Rows are numbered. After the first five, each row is followed by the numbers of the four nearest rows among all rows above it, by straight-line distance, nearest first.
1: [  2 -20  -1 -28  -8 -18 -22   7  20 -11   0  20 -31  45  38   7 -25  32
  30  35  12  25 -49 -48 -25 -49  25  12  25  72   7  68  20  18  25]
2: [  6  24 -12  -2  16  -1  16 -31 -10  28   5  -7 -44  42 -21 -49 -41  44
  18 -31   8  14 -19 -56 -46  28 -20 -14 -34 -34  30  -5  25  -2 -16]
3: [ 34 -13 -55   9  -3  24  46 -18  12  12 -42  68 -34 -10 -14  20 -58  -2
   3 -28  51  14 -22  12   8  -1  32 -30   4 -28  45  79  29 -10  22]
4: [ -4   9 -28  25  -4  33  -6  -9 -25   9 -44  73  32  82 -12 -19 -18  39
  11   3  -2  28 -57   2 -21 -70  20 -33  23 -16  45  52 -17  -1  15]
5: [-20  36  -5  -2  -5  62  32  36 -51 -27 -17  68   7  36 -37 -38 -45  33
  61 -10 -38  12  -3 -14  16 -23 -14 -11 -11  21  48  -1  10  30   0]
6: [  5 -24  14   2   0 -66   9 -38  16   9  -3 -47 -28 -53  24  26 100  -1
  -5 -41 -17  36   4  37 -62  73 -21 -29 -17  24 -40 -72  -1  -9 -25] => 2 1 3 5
7: [-19 -32  12   7  19  31  54  32 -25 -20   5 -11  22  34 -32 -23  -1  21
   6 -22  -2  23  -2 -26 -47  34   0  19 -14 -18   9  58  40 -25   9] => 2 5 3 4
8: [-26   7 -18 -18  15  56  21  50 -33  39  47 -17  20 -22 -79  14 -18  24
  50  25   7 111  -8  26 -34  24  35  -5  15  90  29  73  82 -68 -38] => 7 5 1 3
9: [-25  -7   9 -24   7 -40  46   0 -60  37  65 -47  14 -53  12   1  61  10
   4  -1 -33  -8  30  22  52  38 -40 -18  -6  31 -55 -73  45 -28 -16] => 6 7 2 5
10: [-20  -1  -1 -27  -1 -18 -64  20  11  44  21 -15 -23 -35  19  21  35 -23
  12   8 -20  35 -12  32 -24  24   0   9  19  63 -46  13 -67 -35 -17] => 6 1 9 7
11: [ 42  28 -13  -1  29  -9  44 -15  17  13 -40  -6 -13  -3  14 -16 -27 -40
  -6 -26   8  -8 -14 -20 -14  20 -46 -33  39 -66  58  24  12 -12 -16] => 2 3 7 4
12: [-30  -7   6 -37   7  20 -48  -1 -32   2  61 -38 -17  52  -9  47  41   1
 -37 -15  -2  60 -12  20 -17   4   9   7  30  63 -21  69  32  -2 -26] => 10 1 7 8
13: [-12 -15 -18 -18  -3   8 -59 -25 -25  44 -35 -16  11  15  41   4 -57  55
 -22  -8 -21  43 -31 -12 -74 -29   8   7  58 115  -8  41 -45  -5 -34] => 1 10 12 4
14: [ 13  17   9  55  18 -47  73  21 -32 -10  11 -24  15   5 -40   9  54 -20
 -36   7  22   2  42   7 -28  43 -37  29   9 -16 -10 -60  55   4 -59] => 9 7 6 11
15: [-50 -31  10 -61   4 -14  25   3 -15  29  38  12   4  18  13  -8  87  -3
  -2  28 -33  39  -2  20   7  36  26  28  46  77  -3 -24   1  -9 -46] => 10 12 9 6
16: [  1 -19   3 -29  13  32  -8  14  10  15  25 -25 -30  45  -9   2  -5  34
   5  37  19  24  -8 -54 -39   2  38   1 -10  44 -15  34   4  16  12] => 1 7 12 2
17: [-24 -49  -5   5  41  -6 -17  13 -61  34  17  -7 -33  -7 -33  13  89  37
  -9  -1 -26  25  50 -16  17  19   4  11  -9  76 -30  14   5 -11 -24] => 15 12 10 16
18: [ 77   5 -42  -5  46 -19  59 -10  -9 -21 -25 -35  28 -15   4 -17 -58   5
  15 -18  -8  12 -38 -42 -16  32 -29   5 -14 -34  34  23  35 -21 -25] => 11 2 7 3
19: [   1  -29   -3  -32   46    6  -51  -17  -18  -14    6   19  -14   77
  -15   22  -24   29   -2  -23   -7   18   -5  -23   -1 -101   27    8
  -38   49  -29   78  -24   13   22] => 1 16 4 12
20: [  1 -31  34 -20  -2  15 -14 -16 -34  11  31 -41 -25  48   6 -55 -12  10
 -41  29  12  31 -18 -13 -30  28  -3  63   6  59   5   2  34  29  15] => 16 12 7 1
21: [-12  15 -45  -1  36  52   4  31 -48  -5  17  90  33 -10 -32  -5 -19  29
   9  31 -22  36   1  73  21  14  13  16 -20 -15  13 -43  41  -2   7] => 5 7 4 3
22: [  0  17 -15  -2  19  28  78  48  48   4 -65   1  -2 -22  32  -7 -24  27
  29 -17  29 -10   0  -2 -39   7 -10 -37 -33 -68  71  52  58  -3 -12] => 11 3 18 7
23: [-16  -2  25  11  10 -20  -8   6 -26  42 -15  22  22 -41  23  -7  64   8
  -3  -7   0   6  46  14  28  27  29 -14 -28  60 -44 -65 -21 -50 -11] => 17 9 10 15
24: [-29 -18 -19 -18  23 -42 -47 -44  45 -15 -32 -10  14  30   7  37 -41   9
  -1 -16  68 -19   4 -19 -13 -51  43  -5  45  72 -31  23 -30  42   2] => 1 19 16 13
25: [ -7  -8  41  -7 -14  23 -68 -24  -3  -9  50  29  32  38  -3 -20 -26  29
 -44  -1 -34 -29  -1  12  -7 -38   7  40  48  58  -4  62 -23 -18 -13] => 19 12 13 20
26: [-33 -14  17   8 -24 -39 -39  51  41  15 -11 -27 -14 -15 -12   8  20 -26
 -22   3 -20  66  22  29 -55  -4  38 -16  12  47 -32  13 -35  21 -34] => 10 16 12 15
27: [ 41  -8  -7 -32  41 -32  30 -22  53 -12 -25 -69  -3  -6   8  -1  -4  33
 -34  41  37   4   0 -96 -32  59 -41 -17  12 -20  -4   7  44  20 -16] => 18 11 2 16
28: [-13 -51  66 -17 -16  21 -14  27 -34  29  29  -9 -29   7  16 -50   2 -10
 -26  -2   2  29   5  -7 -26  29   8  77 -27  45 -11  29  39   2   3] => 20 16 7 12
29: [  2   1 -27  19   2  11  -9  14  40 -24 -26 -13  -3 -19  34  16 -12 -20
  51 -27   5  20 -57 -58 -32  16 -12 -27   9 -32  49  19  51  -4  25] => 11 22 18 2
30: [ -9  12   8 -35 -45  31 -52  23 -18 -32  37  82  16  59  25 -32 -44  70
  -9 -18  -5  16  10 -16  34 -58  41  30  17  28 -24  26 -44 -17  16] => 25 19 1 4
31: [  8  38 -29  -8  30  22 -13   9  -8 -36 -51  45  11   1  22 -19  29  38
  12  53 -22 -14   3  57  35 -20  -4 -45 -25  13  33 -28 -40 -20  12] => 21 5 23 4
32: [ 12  12  13  24 -10  -9  51  -9 -30   1  -9 -29 -29 -57  18  -9  65  15
  13  13  -2 -30   1   1  43  37  -7  -2 -15   7 -35 -50  23  -6 -10] => 9 23 14 6
33: [-14   7  11 -14 -14   1 -93 -34  10  27  -5  49  31  43  14 -21  38  25
   0  32 -45 -53  22  23  40 -42   6  44 -19  50 -35 -15 -67  10  24] => 25 30 31 23
34: [  2 -25   7 -31 -37 -23 -22 -15  38 -15  14 -28   4  78  -7   4 -62  11
 -26  19  17   0  -6 -77 -28  -1 -11  27  40 -28  25  54 -13  53  19] => 16 1 20 27
35: [ 10  23   9 -34  -1 -10   7 -41  29 -10   8 -15   0  55  21  -7 -11  39
  -1  29  -2  38  20 -14 -38 -20  -8 -17   1  -3  41  66   0  35  25] => 34 16 1 2
36: [ 38 -28 -36 -20  20 -10  52  19  23  -3  34 -22 -11 -42 -22   0  -7  38
  -1  25   3  24  19 -29 -15  30  14 -50  45 -19  47  48  15 -68 -52] => 18 11 7 27
37: [-20 -38  53  13 -15 -20 -25  20  -9 -21  24  25 -10  79  -1 -17   8  40
   3 -11  10  34 -34  18 -49 -32  16  20  30  20  18  48  43 -41  28] => 1 7 25 16
38: [-41   5 -15 -12   8  27  -1  -1  11 -48 -19   9  12  34  17 -13   3  36
 -36   6   2 -15  -4   7   5  -2 -27  13 -15  10   5 -16  -9  16 -34] => 31 35 16 7
39: [ -1 -18  17  -5  24 -12  64   1  17 -13 -26 -29 -37 -34 -41  14 -19  16
  50  -1  21 -34   4 -38  16  50 -34  -8   7 -76  65  -3  56  -7 -12] => 11 22 18 29
40: [  4 -29 -31  42 -33 -32  40 -48 -14 -32 -61   5  19  -6  -2   3  15   3
   7   7  39 -37 -30 -40  39 -22 -43 -83   3   8   8 -49  19   6 -18] => 32 38 11 29
41: [ 12  -1 -44 -20  18 -31  -9   5 -36   5  24 -44   0  29 -10 -42  31 -25
  34 -18 -22  33 -30 -52 -67 106 -29   6  -4  39  57  26  71 -27 -14] => 7 2 18 29
42: [  2  27  32 -35 -41  29 -25 -59 -35 -31   1  44   5  43  -2  -4  14  53
  -1  41 -29 -36  21  17   2 -32  23   7   3  64   1 -17 -32  15   3] => 33 25 38 30
43: [-13  30   0   2 -15  17  26  49 -12  44  11  37   0 -17 -21  26  34  -1
  13  20   4  -8  48  60   7  22 -17  41  -4  -4 -49 -35  15 -28 -36] => 23 32 21 14
44: [-62 -32   7 -23  50  -3 -59  12 -24  30  -5   5 -14  -5 -14  29  42  56
  24  25 -15   8  40  66   2 -28  46 -20  36 119  12  17 -56  -9 -14] => 17 10 15 26
45: [-29 -27  13  26 -10  -2   1 -13 -25  29  57 -44 -11 -51  15   0  37  27
  -9 -41  -7   5  22  15  22  70  13 -19   3  27 -12 -46   7 -23 -18] => 9 32 23 6
46: [  8  29  13 -14 -15  23 -30 -10 -66  15  33  81 -30  22 -23 -52  -5   8
   0  44 -25 -32  -1  31  33  12   0   9  -4  24 -14  10  10  23  26] => 42 21 5 33
47: [ 18 -11  -2  -4   4  44   4  17  -2 -41 -65 -11  -5 -21 -27  53  23 -18
  53 -49  14 -10 -27  38  61 -46  31 -45   9 -22   0 -56  -9  -9  -7] => 31 40 32 38
48: [  6 -18  -1  31  23 -12  34 -34 -42  16 -68  -3  15 -72   2 -18  26  17
   7 -14  39  -3   4 -21  41  27 -24 -26  29 -16   5 -52  41  12 -19] => 32 40 39 45
49: [ 11  26  10 -13   9  -6  52   5 -16 -15 -52   1 -38 -20 -12   3  27  24
  27  -6   8 -17 -22  23  47  40 -25 -61 -36 -51  29 -68   3   5  -2] => 32 48 39 47
50: [ 52  63 -27 -10  42  -9  13  28   3   9  11  -6  -3  40  11 -30   1  18
   3   2  27  19 -37 -50 -37  31  29  -7  -7  -7  36  38  11  45 -31] => 2 16 35 18
51: [-29   1 -21 -18  26  22 -96 -32 -38   7   0  21  -1  74  60 -28  34  22
  31  -4 -37  13  15 -22 -56  -8  28  20   8  91   4  -9 -37  25 -40] => 13 42 33 16
52: [ -6  -4 -17 -40  16  23  10  27 -20  35  39  -7 -43  26 -28  -5  22  65
 -11  58 -12  39  35  23 -22  -2  15   0   1  37 -10 124  13  -3 -30] => 16 12 35 17
53: [-41 -25   6 -36   3  46 -79  23  -3  67  54  32  21  70 -53  20  24  51
  21  18 -49 104  45  14 -49 -33  68  -3  19 127   4 112 -30  -9 -19] => 52 44 12 16
54: [-49  22  13  -7  13  12 -10 -31  11  40  -3  65  10  59  10   7 -19   4
  34  -8 -27 -31  48  18   4 -20  24  -1  21  80 -24  13 -11  -2  21] => 42 33 25 46
55: [-13  32 -27   0 -18  64  13  27  -7  -5  28  -8 -16  54 -27 -20  -3  41
  43  -4   5   1 -43   9 -52 -29 -25  -6  18  33  31  77   0 -12   9] => 16 7 4 35
56: [ 31   1  11 -56 -29  -8 -83 -78   5  27 -39 -67 -34  61  62 -11 -14  41
  19  30 -29 -22  19 -53  -6 -36  20   3  13  52  -5  -8 -84  10 -31] => 51 42 13 33
57: [ 45  64   0   6  33   9  23   4  25 -11 -69  22 -29 -24  36  13  10  16
  49 -22   0 -21  -6 -37   5  -4  -8 -50  21 -49  28 -11 -12   9  10] => 11 49 29 22
58: [ 14  16 -39  15  -8  -5  -9   2 -22   9 -77 -10   8 -20  17  26  24 -18
  28  -7   3  -7   3 -52  53  13  -9 -67   2  -8  14 -32 -24  -5 -30] => 40 57 48 49
59: [ 12  47 -40  18  25  50  36  -5 -47  17   3  14  20  38 -46 -45   0  33
   2  36 -10 -31  42 -11  -8  14   0  34 -30 -59  50  -6  -5  49  -5] => 5 2 38 50
60: [ 28  51 -29 -18  -1   9 -58 -42 -60   6 -44 -14   4  77   1 -61 -11  12
  49   0  -1 -26 -24 -52 -22  35  12 -64  -4   8  18  11  13  16  -5] => 2 50 58 35
61: [-24  -8  -6  17   5  12 -28  -3  48  37  -9 -25 -27 -64  39  76  52  20
  -3  19  17  31  33  58  -7 -26  21 -60  16  33 -23 -15 -39 -34 -23] => 10 26 23 44
62: [ -3   2  46  -6  -5 -11  39 -11 -46 -24  51 -32   5  77  28 -15 -27  -5
 -73 -28  -6  49  12 -16 -12  30  12  48 -31  36 -26 -43  25  -6   2] => 20 28 38 7
63: [ 51  -9 -52   8   1  55  33  -6 -38  15  11  -9  43  45  12 -23  33  29
   8  -7 -21 -22 -30 -16  12  13   6   1 -23  -4  22 -10  11  -9 -20] => 59 38 7 50
64: [-21   7  14 -25  20  27 -64  27 -37  57  19  -5 -30  44  -6   5   8  34
  19  17 -19  -1  19 -37   5 -22  38  -9 -20 103 -38  -5 -37   0 -25] => 16 51 17 44
65: [ 24   2  -7  -2  25  -2   7 -16  15  33   3  -1 -58 -72  -8   0  58  48
  21 -29  14 -27  13 -58 -18  56   8   3  -8 -41   5 -27  45   2 -43] => 32 39 48 45
66: [ -7 -35 -16  -4  -8   1 -60 -35  37   4 -14   0 -10  29  66 -10 -36 -26
   6  -1  10 -39  -7  12  28 -15  35  13  16   4 -56 -20 -36  37 -18] => 24 38 33 54
67: [  6  33  13 -18  39 -38  -9 -32  37  51 -20 -60 -13  24  33  18   1   9
  11 -27  24  12  -6 -49 -28  16  12 -24  56  18  42  65  18 -44 -53] => 11 50 35 36
68: [ 22  -5 -33 -36 -28 -31 -34 -33  61  27 -24 -62 -18 -16  37  10   9  14
 -16  30  70  -4  22 -24 -61   2   6 -49  53 -12 -12  -2 -15 -10 -28] => 67 27 61 24
69: [ 17 -35 -44  39  16   5   6 -14  11  24 -18   5   4  33  -7 -28 -35  22
  23  38   5   7  -5 -61   2  -5  -2   5   3 -27  89  50  21  16 -61] => 2 50 18 11
70: [ 16  16 -28  28 -16 -31  37 -41  13 -24 -35  16 -21 -11 -24 -20  17 -54
 -16 -21  50  25 -12   1 -59  48 -41 -33  -9 -62  20  29  21 -20  27] => 11 29 3 2
71: [ 33  22  10   9 -12  25  45 -16  -3 -13  -4 -27  -1  18  27  12 -22 -36
  44 -11  13   3 -25 -25  26  21  16  10  20 -77  24   5 -25  -3  -5] => 11 57 29 18
72: [  7   5 -26  12   4  39  10  29 -54 -24  40  70  30  -9  -7 -40  25  20
 -13   4 -12 -34 -38  21  19 -46  22  35 -31  11   4  22  30   5  44] => 46 21 63 5
73: [ 15  -7  14   6 -15  15 -53   3 -18 -11  42 -49   2  70   0  -3  19  60
  -6 -32 -17  30  44  11 -46  41  68  35   5  30   3  86  27 -30 -65] => 12 52 16 37
74: [-13 -28 -15 -14  -9  20 -56 -16   6  55 -14 -30  12 -24  37  -9  24  42
  38   4  11  -6   9  32  40 -11  14 -31  -1  51 -44 -46 -34 -19 -35] => 23 61 10 66
75: [-13 -18  23  -5   4 -24  63 -24 -42   1  33 -52   9  -1   2 -28  46   5
 -10  -7 -19  22  -7 -43 -34  37 -39  52  13  62  20  26  23  25 -30] => 20 28 7 41
76: [ 13 -13   0 -25  16 -28 -53 -26   3  29  19 -13  -9 -32  59  18  20  22
  18  27   8 -29   1  -5  19 -27  19 -26  27  12 -41 -38 -55   5  -9] => 74 66 10 61
77: [  0   3 -64 -21  -9  25 -21 -56 -62   8 -42 -14  23   9  11 -17 -22   8
  37  11 -49 -13 -10 -56  -2  42 -16  -8  -9  10  24  -5 -34 -25  19] => 60 63 58 2
78: [-22  -9  11  -3   1 -34   7 -61 -19  28  29 -70 -28 -24   1 -13  60  -9
 -13 -15 -32 -17  43 -20   1  77  15   5 -32  43 -12 -32   9  -4 -19] => 45 32 6 9
79: [-23 -29   3  15  -7  57  59  -2 -11 -14   4   0 -34 -53  12  14  16 -33
 -10  24  12  -2 -30   2  12  11 -33 -23   0 -83  16 -14  41  14 -34] => 39 71 49 32
80: [ 16 -22   5 -19 -10 -10 -17 -36 -17  28 -16 -35 -27 -54  13   3  51 -25
  39  -9 -27  12   1  11  15  24  21 -16 -13 -14   6 -51  11  11   9] => 32 78 45 76
81: [ 23 -21  -6 -17  15 -47 -24 -20 -29  22 -27  -4  -8   0  -1  -2  37 -13
 -11  10  -8   4  -2   7 -17 -22  16  24  20   3   5 -32 -55 -10  -5] => 76 80 10 23
82: [-34  -4 -18 -16  -4  -7 -67 -23  22  25  41 -17 -26  71 -22  -7  35 -22
 -10  -5  19  37 -13 -51 -44   4   8  23  45  72 -29  -3 -43  27 -30] => 16 51 12 64
83: [  13  -21    1   22   12  -18   76  -49  -10  -59   -4    9   -5  -29
   -9  -14   41   -3    9  -14   -1  -52    3  -34   28   59  -11  -23
   -5 -127   30  -83   14  -30  -25] => 49 39 79 48
84: [  8   5  -4 -17 -20 -10 -63 -57 -37  25 -11 -32 -42  40 -15 -37  39   7
  13  -7  -3  -7   7 -12 -27   7   8  28  17  86  23 -11 -15  13 -22] => 82 51 81 20
85: [ 41  22 -29  -8  60  20 -32 -18  17 -37  -5 -15  14  16  10  20 -30   2
  24  10 -22  46 -20 -22 -29  17  13 -31  14 -27  30   2  42  25  20] => 29 50 35 18
86: [ 22  26 -48   7   1  21 -21   3 -32   8  14  13  10   2   6  -8  23  42
  14  19 -15  13 -17   9   7  20 -25   9 -60 -27  14 -62  -9 -23  14] => 63 31 21 38
87: [-40  20  -9   1  14  -9 -23   7  26  12 -30 -67   2   4  16  25  19  16
 -21  46 -24   3  34 -31 -33  -9  54  -5  42  31  -8  42 -31 -27 -43] => 26 67 16 68
88: [  1  29 -26  16  19  19 -64 -15 -63  -9  29  16  -4  49  -9  19 -36  -8
   9   9 -27   0  29  20  -7 -26  36  -9  28  60 -14  37 -54  36  -1] => 54 64 25 42
89: [  1 -23 -15 -31 -44 -32 -32 -24  48 -24 -54  27  41  -2  54  35 -56   5
  24  -9  21 -43   9 -47  29 -14  16  -8  15  -5 -49  13 -24  30 -11] => 66 24 76 58
90: [ 15  -5  49 -29  23 -42 -76 -46   3  10  10 -56 -13 -25  -2  64  17  23
  10   5 -16  17  29 -37 -20  -7   1 -17  27  12 -28 -33 -27  19  -2] => 76 81 80 10
91: [ -1 -27  14   1 -19  19  42 -35  26  23  10 -68 -65 -22  37  -4  38   1
 -31 -19  70   6  32 -17 -43  25 -15   5  12 -23   4  19  51 -15 -43] => 65 68 79 27
92: [  1 -21  15  29  25  -7 100  31  31  -1   4 -17 -17 -44 -27  50 -13 -48
 -24  -5  52   3  22  32   6  -8  -8   9  32 -72  29  35  52 -11  -2] => 79 39 11 22
93: [-105  -24  -10  -42   83   39  -31   52   46   65    5   22  -20   -2
  -11   59   22   57   34   23  -16  122   55   57  -63  -79   78  -26
   40  127    4  127  -45  -35  -28] => 53 44 52 8
94: [  8  26  -7 -30  27  12   0  -6  28  30 -45 -43 -26   4  -4   5  11 -13
 -10  29  66  29 -17 -53 -43 -18 -18 -46  33 -23  16  39   3 -16 -17] => 68 67 11 27
95: [ -4 -30  40  -3   4  31   8 -32  -9 -33  92 -30  -8  35  33 -23   8  -1
 -21  31  11  28  -2   4 -35   7  17  59  -8  36  -6  20  43 -23  -3] => 20 28 62 16
96: [ -3  11   7 -10   6  18 -60 -47  38  -4  36  -7   5  86  14 -18 -22  34
   6 -17  -2   0 -15 -45 -50 -43  28  33  41  47  -8  41 -24  -4  24] => 25 1 16 82
97: [ 17  12  18 -76  12  -7 -10 -26   4   3  -4  24 -57  65  18  -9 -41  27
 -11   3 -60  15   5 -42 -57 -44  51  51   8  -3  15  83  16  10  41] => 35 1 96 16
98: [ 10  21 -14  14   7  17  -8  21 -27   1  12  27  23  43  -2 -20  16  17
  23  10 -52  21   2 -10  31 -20  -4  29 -31  46   6  12   7  -5   4] => 63 72 86 5
99: [ 11   3  45 -47 -31  16  28  18 -31  -8  44  -7  22  47 -34 -18   8  22
   5   7  19  77  -9  30 -40   8 -24  97  14  43 -15  24 -14   3 -10] => 20 28 95 75
100: [ -2   3 -26 -11  -5 -63 -40   2   7  18 -16 -36 -20  59  34 -18 -15  26
  12  -6 -10   0 -36 -56 -35 -66 -15  29  27  -9 -12  80 -19  36 -12] => 1 34 96 35
101: [ -2  34 -25  17 -10 -24  -4 -26  -7  44 -16   8  -6 -47  13  -2 -28   0
  60   2 -25  -1   1  -9  48  37  17 -38 -43   1 -13 -51 -13 -17  -5] => 80 58 86 32
102: [-12 -17 -15 -32   4   0 -20 -52   6  36   6  26  26 -27  38  -9  58  63
  42  18  41  31  35 -23  15  -2  10 -26   3  32   8 -36 -82  18  -6] => 76 74 81 23
103: [-12  27   0   8  25  26  12  47  -9 -15  39  18 -15  27   5  -7 -55  68
  30 -31  52  41 -22 -26 -20  14   3 -23 -20 -19  57  46  36  -5 -23] => 2 50 7 55
104: [ -9 -43  55 -18  24 -38 -49   5   0  27  -6 -22 -23  -2   1  42  80  -2
 -11 -11  -3  15  33  74 -37   2  39  -1   3  43 -34 -41 -21 -57 -27] => 10 23 81 61
105: [ 14  38   8  12  -8   5  24 -10  17 -14 -28 -37 -17  36 -12 -52 -45   7
 -26 -47  13 -14 -25 -19 -45   3 -34   4  29 -55  36  28   8  21 -21] => 11 2 71 50
106: [  5  12   7  47 -14   8  38 -17  18 -25 -48   7 -10  58   4 -32   5   2
  -1  19   2 -21 -19 -15 -21  -7  -8 -28   2 -43  58  12  12  22 -14] => 105 11 69 38
107: [ 21  17  -8 -11  31 -24  16 -29 -14 -22 -29 -17  10  -3 -19 -50   9  78
  56  41 -13 -22  -5 -54  -2  83 -35   6   5 -41  35 -50  17 -32 -70] => 39 2 65 18
108: [  3  15 -65 -38  -3  63 -11 -17  31  -7  19  11 -49  57 -16   2 -29 -15
  12 -12 -27  55 -13 -10 -73 -44   4  -5  -5  69   5  51 -26   3  25] => 55 16 96 1
109: [ -2  -1   9   2  -2  17 -12  -4   3  -5 -33  -4 -25  28   5  -4 -16  29
  -2   0  11  28   7 -26 -49  25 -13  27  37 -37  32  -8  34 -19  -5] => 105 2 106 7
110: [-23  24 -24 -12  -9  53  14  28 -15   7 -22   9  -6  49 -40 -12 -13  62
   3  -1 -62   0  28  -3 -12  31 -12  23 -12  76  74  55  34  -8  18] => 98 55 5 7
111: [ 11 -37 -25  -3  26 -52   4 -21  52  16  -9 -86  -9 -12  21  -3   6 -20
 -38 -10  60  10  -9 -38 -12 -13   6 -34  67 -11  19   7 -20  19 -39] => 68 94 67 27
